[124 149 124 147 108 121 132 136 101 151 134  75 139 107] = <114>
[159 165 124 113 164 121 203 120 153  91  86  96  97 175] = <186>
[147 229  98 124 197 135 104 116 203 122 191 131  91 120] = <189>
[203 191 124 147 104 121  98 120 116 197 131 135 229  91] = <166>
[144  88 124 139  93  81 120 135 133 133 151 113 124 117] = <87>
[107 138 149 134 121 124 147  75 151 101 124 136 132 108] = <81>
[124 165 116 147 130  78 114 110 101 152  49 135 139 111] = <175>
[124 133 124 151 144  88  81 120 132  93 117 135 139 113] = <47>
[124 149 124 122 122 121 123 120  97 161 129 135 139 152] = <29>
perm: [124 147 104 121  98 120 116 197 131 135 229  91 203 191] => <166>
miss <114>: [ 75 139 107 136 147 124 121 134 108 124 132 151 101] => [149]
perm: [113 139 135 117  93 132 120  81  88 144 151 124 133 124] => <47>
miss <114>: [149 132 124 139 151 101 136 147 124  75 134 107 121] => [108]
perm: [ 75 101 107 108 121 124 124 132 134 136 139 147 149 151] => <114>

[ 50  89 244 185 193 218  37  75 214  78 198 136 163] = <9>
[138  18 147 169 240  41  43 190 104  98 179 125 175] = <47>
[ 38 174 133  90  21 244 147  55  29 132 130 153 208] = <186>
[138  18 147 169 240  41  43 190 104  98 175 125 175] = <192>
[208  21 130 131  90 133 244  55 174  29 147 153  38] = <29>
[ 50  89 244 185 193 218  37 163 214  78 198 136 163] = <114>
[179 147  43 175  98  18 138 240  41 104 190 170 125] = <81>
[162 201 186 128 210 224 133  33 150  54 157 134  74] = <87>
[219  25 208  96   8 237   7 144 217 209 207 222  43] = <175>
[158 203  44 173 141 224 207 209 140  13 226  53 122] = <56>
[ 56  32 164  32 177 133   8 167 152 212 195  53  32] = <166>
[186 134  55 201 162 157  33 150 133  74 128 224 210] = <189>
perm: [ 38 153 147  29 174  55 244 133  90 131 130  21 208] => <29>
perm: [179 125 175 138  18 147 169 240  41  43 190 104  98] => <47>
miss <189>: [ 74 210 128 201 133 134  33 150 186 157 224 162] => [55]
perm: [ 89 214  50 198 136 185  78 193 244 218  37 163 163] => <114>
perm: [157 134  74 162 201 186 128 210 224 133  33 150  54] => <87>

[124  48 206  58 202 180] -> <29>
[124 213 199  76  69 125] -> <56>
[ 96  88 179  48 201  86] -> <81>
[ 99  82 194  84 182  50] -> <47>
[137  71 188  84 218 189] -> <186>
[218 190 188 137  71  84] -> <114>
[142 105  61 193 124 122] -> <87>
[142 105  61 193 124 163] -> <175>
perm: [ 71  84 137 188 189 218] => <186>
miss <186>: [ 71 137 188 218  84] => [189]
miss <56>: [213  76 124 199  69] => [125]
miss <56>: [213 125  69  76 199] => [124]
perm: [ 88 201  86  96 179  48] => <81>

[ 66  95  88  84  57 154  88 208  83 222  92 127 146 135 220] = <186>
[ 66 199  73  67  68  88  75 111  77 131 195 211 206 208 130] = <9>
[179  46 190 181 190 178 176 155 186 153  46  57 168 159 209] = <47>
[179  46 190 181 190 178  47 155 186 194 135 150 159 160 195] = <189>
[137  56 165 125  93 181 173 146 175 139  55  59  65  58 146] = <166>
[ 99 199  48  88 152  70  62  65  58  77  87 178 152 175  69] = <29>
[185  82 183 196 203 146 178  82 174  76  97  65  58  67  81] = <192>
[196 103 173 195 199  93 174  72 180  61 102  73  75  71  51] = <175>
[179  46 190 181 190 178 176 155 186 153  46  57  60  47 150] = <56>
[137  56 165 125  93 181 173 146 175 139  64  62  81  68 183] = <87>
perm: [ 69  62 175  88  70  48 199 152 152  58  65  99 178  77  87] => <29>
miss <29>: [ 62 175 178  99 152  69  70  77  58 152  65  87  48 199] => [88]
miss <189>: [178 159 190 195 160  47 150 194 155 190 181 186 179 135] => [46]

[131  47 174 147 138  42 169  45 185 168 123 187 178 161 186 170  45  57
  26  50] -> <56>
[199 198 152  26  45 185 158 179 117 141 202  41 122  29 115  53 174 164
 141 164] -> <87>
[187  45 210  71  76  37 196  42 189 194 165 188 207  77 207  59  40  24
  39  43] -> <29>
[203  95 195  34  23  88 201  70 193 201 197  69 187  28 180  20  82  69
  46  74] -> <189>
[193  50 195  62  70  42 200  40 184 211 173 159 199  65 200  76  52  32
  48  43] -> <114>
[ 47  80  82 206 235 100  85  80 119  84  60 207 124 238 119 223  76 101
 125 119] -> <81>
perm: [119 125 101  76 223 119 238 124 207  60  84 119  80  85 100 235 206  82
  80  47] => <81>
miss <56>: [174 123  57  47 186  42 138 161 169  26 147 131 187 178 168  45  50 170
  45] => [185]
perm: [ 50 131  47 174 147 138  42 169  45 185 168 123 187 178 161 186 170  45
  57  26] => <56>
miss <56>: [ 45  45 185 168 161  50 169 131  42  26 123 147 170 178 138  47 187 174
 186] => [57]
miss <81>: [125 235 207  76 238 223  47  84 119 119 100 124  80  80 206  82 101 119
  60] => [85]

[106 136 141 143  64 124 169 146 111 115  81  92 113 125 110 102 138 133
 160  97 119 108 153 142 112 128 136 118 159 158  67  57 148 112 158 121
 100 183 122 141 215 141  81 154 138 118 117 119  93 110 177 143 129  61
 155 155] = <189>
[183 118 125 158 143 155  67 142 128 122 102 121  57 215 154 136 138 106
 124 110 141 153 159 146 110 112  81 129 119 112 177 100 115 111  64 160
  92 141  61 113 141 155 119 138 117  93 133  81  97 108 158 117 136 143
 148 169] = <47>
[171 103 126 141 124 157  69 132 126 129 104 103  80 215 147 126 137 106
 148 120 138 141 143 146 122 112  80 124 108 103 172  94 110 114  62 149
 121 137  73 125 143 158 115 142 128 104 133  82  94  98 158 113 134 116
 171 147] = <175>
[175 101 135 146 137 158  69 134 120 136 105 119  68 202 150 137 143 110
 145 114 143 148 143 154 129 117  80 132 107 110 185 100 103 118  62 147
 108 136  60 122 135 160 117 139 125  98 128  86  92 106 152 114 142 123
 171 152] = <114>
[195 112 167 142 141 164  77 148 137 129  98 163  62 166 153 134 173 158
 106  95 128 164 140 157 149 135  84 153 139 144 207 132  78 135  70 142
  84 131  31 125  96 152 126 113 138  97 119  89 110 118 118 127 163 162
 147 174] = <56>
[184 106 150 117 110 161  85 137 146 133 103 142  97 158 142 116 177 175
 122 103 116 145 122 150 160 132  83 151 135 141 194 133  72 142  72 127
 125 125  43 149  97 153 120 109 163 110 120  85 120  99 115 125 164 132
 167 146] = <192>
miss <189>: [129 128 155 138 183 124 146 110 215 177 112 108  67 106 118 117  92 155
 119  81 110 159 153 142 125 158 102  81 133 119 141 111 138 143 118 160
  97 141 122 113 169 143 136  64  93 136 115  57 100 148 141 158 154  61
 112] => [121]
miss <189>: [138 177 119 124 142  93  67 143 119 100 148 106 183 143 110  92 125 118
 118 153  61 129 110  81 138  57 215 136 113 121 102  97 133 169 141 154
 136 155 159 160 158  64 111 141 115 146 112 112 108 128 122  81 158 141
 155] => [117]
miss <47>: [ 81  61 142 138 141 113 215 115 119 138 141  93 155  67 148  92 118 141
 154 117 119 155  64 160 122 112 121  57 129 177 117 153 136 133 125  81
 108 110 106 158 158 146  97 169 143 111 112 183 100 110 128 136 143 159
 102] => [124]
perm: [153 183 102 121 111 119 119 110 177 125 115 124 112 112 122 141 136  64
 138  67  97 113 160 158  61 117 142 106 110 138 141 143 133 159 141 129
 143 136 154  81  93 117  81 146 118 215 155 100 128  92 158 169  57 108
 155 148] => <47>

